Below is a small trained network, with its code and all its weights. Each question gives an input and a class and asks what happens when units are switched off, that is, made to give their printed mean instead of their output.

import numpy as np


def w(rows, s, z=0):
    codes = np.array(rows[::2]) - 128.0
    scale = np.full(codes.shape[1], s)
    scale[-1] = z or s
    return codes * scale


def f(y):
    return y / 2 * (1 + np.tanh(0.7978845608 * (y + 0.044715 * y**3)))


def log_softmax(a):
    a = a - a.max(-1, keepdims=True)
    return a - np.log(np.exp(a).sum(-1, keepdims=True))


def net(x, mask):
    res = np.array(x, float).reshape(1, 3) / 4 @ E
    y = f(res @ A[0][:, :-1].T + A[0][:, -1])
    res = res + np.where(mask, y, B[0][:, -1]) @ B[0][:, :-1]
    return log_softmax(res[-1] @ U[:, :-1].T + U[:, -1])


A, B = {}, {}
E = w([
[1,102,92,242,191,24],'x0',
[118,221,67,28,173,195],'x1',
[165,26,131,33,213,29],'x2',
],0.009)
A[0] = w([
[118,212,56,89,150,113,149],'n0',
[58,129,95,161,177,122,115],'n1',
[133,108,117,157,191,132,122],'n2',
[133,161,130,122,181,140,83],'n3',
[67,125,89,159,132,110,58],'n4',
[139,97,156,183,38,85,182],'n5',
[102,129,42,93,165,158,116],'n6',
[78,88,76,159,146,117,141],'n7',
[165,95,232,151,89,87,64],'n8',
[123,172,82,100,138,128,88],'n9',
[157,157,125,120,137,77,16],'n10',
[104,75,122,76,173,124,117],'n11',
[195,132,91,99,59,189,235],'n12',
[75,109,84,120,156,144,45],'n13',
[133,57,95,10,203,122,135],'n14',
[159,48,148,93,148,91,112],'n15',
[185,113,154,102,93,135,129],'n16',
[117,167,111,160,78,143,116],'n17',
[157,118,136,95,176,88,119],'n18',
[170,68,71,112,180,108,82],'n19',
[174,72,159,193,120,129,254],'n20',
[136,103,158,110,167,123,111],'n21',
[113,144,156,145,116,159,66],'n22',
],0.012,0.0039)
B[0] = w([
[190,176,119,231,246,24,189],'n0',
[99,49,230,35,179,224,186],'n1',
[109,179,140,46,92,202,149],'n2',
[228,194,134,171,146,79,140],'n3',
[176,52,196,90,146,183,168],'n4',
[92,159,156,177,251,24,197],'n5',
[194,165,126,124,172,63,173],'n6',
[87,45,132,53,171,189,180],'n7',
[247,108,116,127,181,58,186],'n8',
[187,186,206,153,187,95,156],'n9',
[247,155,168,219,83,184,126],'n10',
[62,174,199,209,100,124,179],'n11',
[54,68,224,76,250,91,235],'n12',
[245,50,113,94,153,123,145],'n13',
[96,111,183,133,107,91,246],'n14',
[57,145,175,216,99,137,206],'n15',
[114,117,124,14,133,215,186],'n16',
[37,188,255,201,51,167,168],'n17',
[34,168,217,153,97,179,178],'n18',
[90,190,197,188,80,165,182],'n19',
[109,123,74,103,194,34,198],'n20',
[86,176,198,149,129,151,154],'n21',
[108,138,205,199,70,231,141],'n22',
],0.0052,0.014)
U = w([
[37,183,235,219,46,197,113],'0',
[159,145,129,157,225,73,155],'1',
[102,11,173,18,169,254,114],'2',
[51,133,103,91,146,120,255],'3',
[195,120,38,109,20,158,44],'4',
[153,168,98,145,49,181,41],'5',
[223,96,29,124,97,155,27],'6',
],0.0082,0.0045)

Each question gives the input, the list of numbers given to net, and the class t.
The units are the neurons (one row each of A and B). Each row of codes is followed by its name. A weight is (code - 128) times the scale printed after its matrix; where a second scale follows, it is the last column's (A, B and U).
mask holds one flag per neuron, in row order. A switched-off neuron (its flag False) gives its mean, the last column of its row in B, instead of its output. The means were averaged over made-up inputs and are rounded, as every weight is.
A unit's drop is (log p(t) with every unit on - log p(t) with that unit switched off) / (log p(t) with every unit on - log p(t) with every unit switched off).
The circuit of an input: a set's keep is (log p(t) with only the set's units on - log p(t) with every unit switched off) / (log p(t) with every unit on - log p(t) with every unit switched off). Starting from the 12 units with the biggest drops (on a tie, the unit counted first), units are removed one at a time, each time the one whose removal leaves the highest keep (on an exact tie, the one counted first), for as long as the keep stays at least 0.8.
units of the circuit, in order: the units of the circuit, biggest drop first
most important unit: the unit with the biggest drop
k most important neurons: the k neurons with the biggest drops, biggest first
drop when u is switched off: that unit's drop, to one decimal
input [1,-3,0], class 3: 3 most important neurons	[n0; n6; n9]
input [0,-4,5], class 0: most important unit	n15
input [6,-4,-1], class 2: units of the circuit, in order	[n1; n7]
input [7,-6,0], class 2: 4 most important neurons	[n1; n7; n4; n0]
input [8,-4,8], class 0: 3 most important neurons	[n15; n19; n11]
input [4,-1,3], class 2: 2 most important neurons	[n7; n1]
input [-7,-4,-5], class 2: 2 most important neurons	[n12; n16]
input [7,5,5], class 2: 2 most important neurons	[n1; n7]
input [-1,8,5], class 1: 2 most important neurons	[n0; n6]
input [5,-3,1], class 2: 4 most important neurons	[n1; n7; n0; n4]
input [-1,4,4], class 0: drop when n20 is switched off	0.2
input [-5,7,-4], class 1: drop when n0 is switched off	0.4
input [3,4,6], class 0: drop when n18 is switched off	0.0
input [-5,-7,7], class 0: units of the circuit, in order	[n15]
